Below are the code and all the weights of a small trained network. Each question names an input and a class and asks about switching units off, where a switched-off unit gives its printed mean instead of its output.

import numpy as np


def w(rows, s, z=0):
    codes = np.array(rows[::2]) - 128.0
    scale = np.full(codes.shape[1], s)
    scale[-1] = z or s
    return codes * scale


def norm(h):
    return h / np.sqrt((h * h).mean(-1, keepdims=True) + 1e-5)


def f(y):
    return y / 2 * (1 + np.tanh(0.7978845608 * (y + 0.044715 * y**3)))


def log_softmax(a):
    a = a - a.max(-1, keepdims=True)
    return a - np.log(np.exp(a).sum(-1, keepdims=True))


def net(x, mask):
    res = np.array(x, float).reshape(1, 2) / 4 @ E
    u = 0
    for l in range(2):
        y = f(norm(res) @ A[l][:, :-1].T + A[l][:, -1])
        res = res + np.where(mask[u : u + 7], y, B[l][:, -1]) @ B[l][:, :-1]
        u += 7
    return log_softmax(norm(res)[-1] @ U[:, :-1].T + U[:, -1])


A, B = {}, {}
E = w([
[80,154,39,176,207],'x0',
[223,83,74,254,121],'x1',
],0.0049)
A[0] = w([
[115,116,117,98,135,79],'L0N1',
[2,13,166,178,105,73],'L0N2',
[172,164,137,178,154,82],'L0N3',
[128,117,137,131,144,113],'L0N4',
[48,90,137,187,90,15],'L0N5',
[105,99,145,142,133,21],'L0N6',
[87,76,171,160,150,3],'L0N7',
],0.0082,0.0056)
B[0] = w([
[178,25,15,65,65,84],'L0N1',
[151,154,126,162,121,57],'L0N2',
[69,105,52,1,37,154],'L0N3',
[124,137,132,139,117,100],'L0N4',
[226,252,114,82,170,15],'L0N5',
[193,199,103,131,118,11],'L0N6',
[237,205,127,24,184,7],'L0N7',
],0.0081,0.0014)
A[1] = w([
[115,57,136,172,130,71],'L1N1',
[115,123,106,122,172,100],'L1N2',
[161,187,57,145,205,31],'L1N3',
[241,113,58,158,94,4],'L1N4',
[157,142,137,115,94,40],'L1N5',
[128,104,157,105,96,38],'L1N6',
[248,149,184,105,92,56],'L1N7',
],0.016,0.002)
B[1] = w([
[131,165,140,136,148,255],'L1N1',
[182,107,117,146,102,161],'L1N2',
[136,54,111,196,115,160],'L1N3',
[71,133,167,2,109,193],'L1N4',
[51,114,99,176,213,125],'L1N5',
[157,126,85,159,137,180],'L1N6',
[148,45,67,220,110,166],'L1N7',
],0.018,0.0075)
U = w([
[127,36,88,206,109,193],'0',
[59,125,165,8,96,217],'1',
[161,243,158,168,159,157],'2',
[163,137,117,91,130,29],'3',
[182,126,125,82,147,30],'4',
[172,135,110,82,145,2],'5',
],0.017,0.0063)

Each question gives the input, the list of numbers given to net, and the class t.
The units are the neurons (one row each of A and B). Each row of codes is followed by its name. A weight is (code - 128) times the scale printed after its matrix; where a second scale follows, it is the last column's (A, B and U).
mask holds one flag per neuron, layer by layer. A switched-off neuron (its flag False) gives its mean, the last column of its row in B, instead of its output. The means were averaged over made-up inputs and are rounded, as every weight is.
A unit's drop is (log p(t) with every unit on - log p(t) with that unit switched off) / (log p(t) with every unit on - log p(t) with every unit switched off).
The circuit of an input: a set's keep is (log p(t) with only the set's units on - log p(t) with every unit switched off) / (log p(t) with every unit on - log p(t) with every unit switched off). Starting from the 12 units with the biggest drops (on a tie, the unit counted first), units are removed one at a time, each time the one whose removal leaves the highest keep (on an exact tie, the one counted first), for as long as the keep stays at least 0.8.
circuit, biggest first: the units of the circuit, biggest drop first
unit that matters most: the unit with the biggest drop
k most important neurons: the k neurons with the biggest drops, biggest first
top k neurons in layer l: the k neurons of layer l with the biggest drops, biggest first
drop when u is switched off: that unit's drop, to one decimal
input [3,1], class 2: unit that matters most	L1N4
input [-8,-8], class 0: circuit, biggest first	(L1N4, L1N6)
input [-1,-2], class 2: circuit, biggest first	(L1N4, L1N7)
input [5,-5], class 0: 4 most important neurons	(L1N4, L1N1, L0N3, L1N2)
input [-4,-3], class 0: top 2 neurons in layer 1	(L1N4, L1N6)
input [3,-2], class 2: 2 most important neurons	(L1N4, L1N7)
input [3,3], class 2: 2 most important neurons	(L1N4, L1N1)
input [-3,3], class 2: 2 most important neurons	(L1N1, L0N1)
input [-3,-3], class 2: 3 most important neurons	(L1N4, L1N7, L1N6)
input [-7,-7], class 0: 3 most important neurons	(L1N4, L1N6, L0N3)
input [-3,4], class 1: drop when L1N4 is switched off	0.7
input [1,5], class 1: drop when L1N5 is switched off	0.0
input [-3,2], class 2: drop when L1N1 is switched off	0.2
input [-5,-4], class 0: circuit, biggest first	(L1N4)
input [6,-4], class 0: drop when L1N4 is switched off	0.2
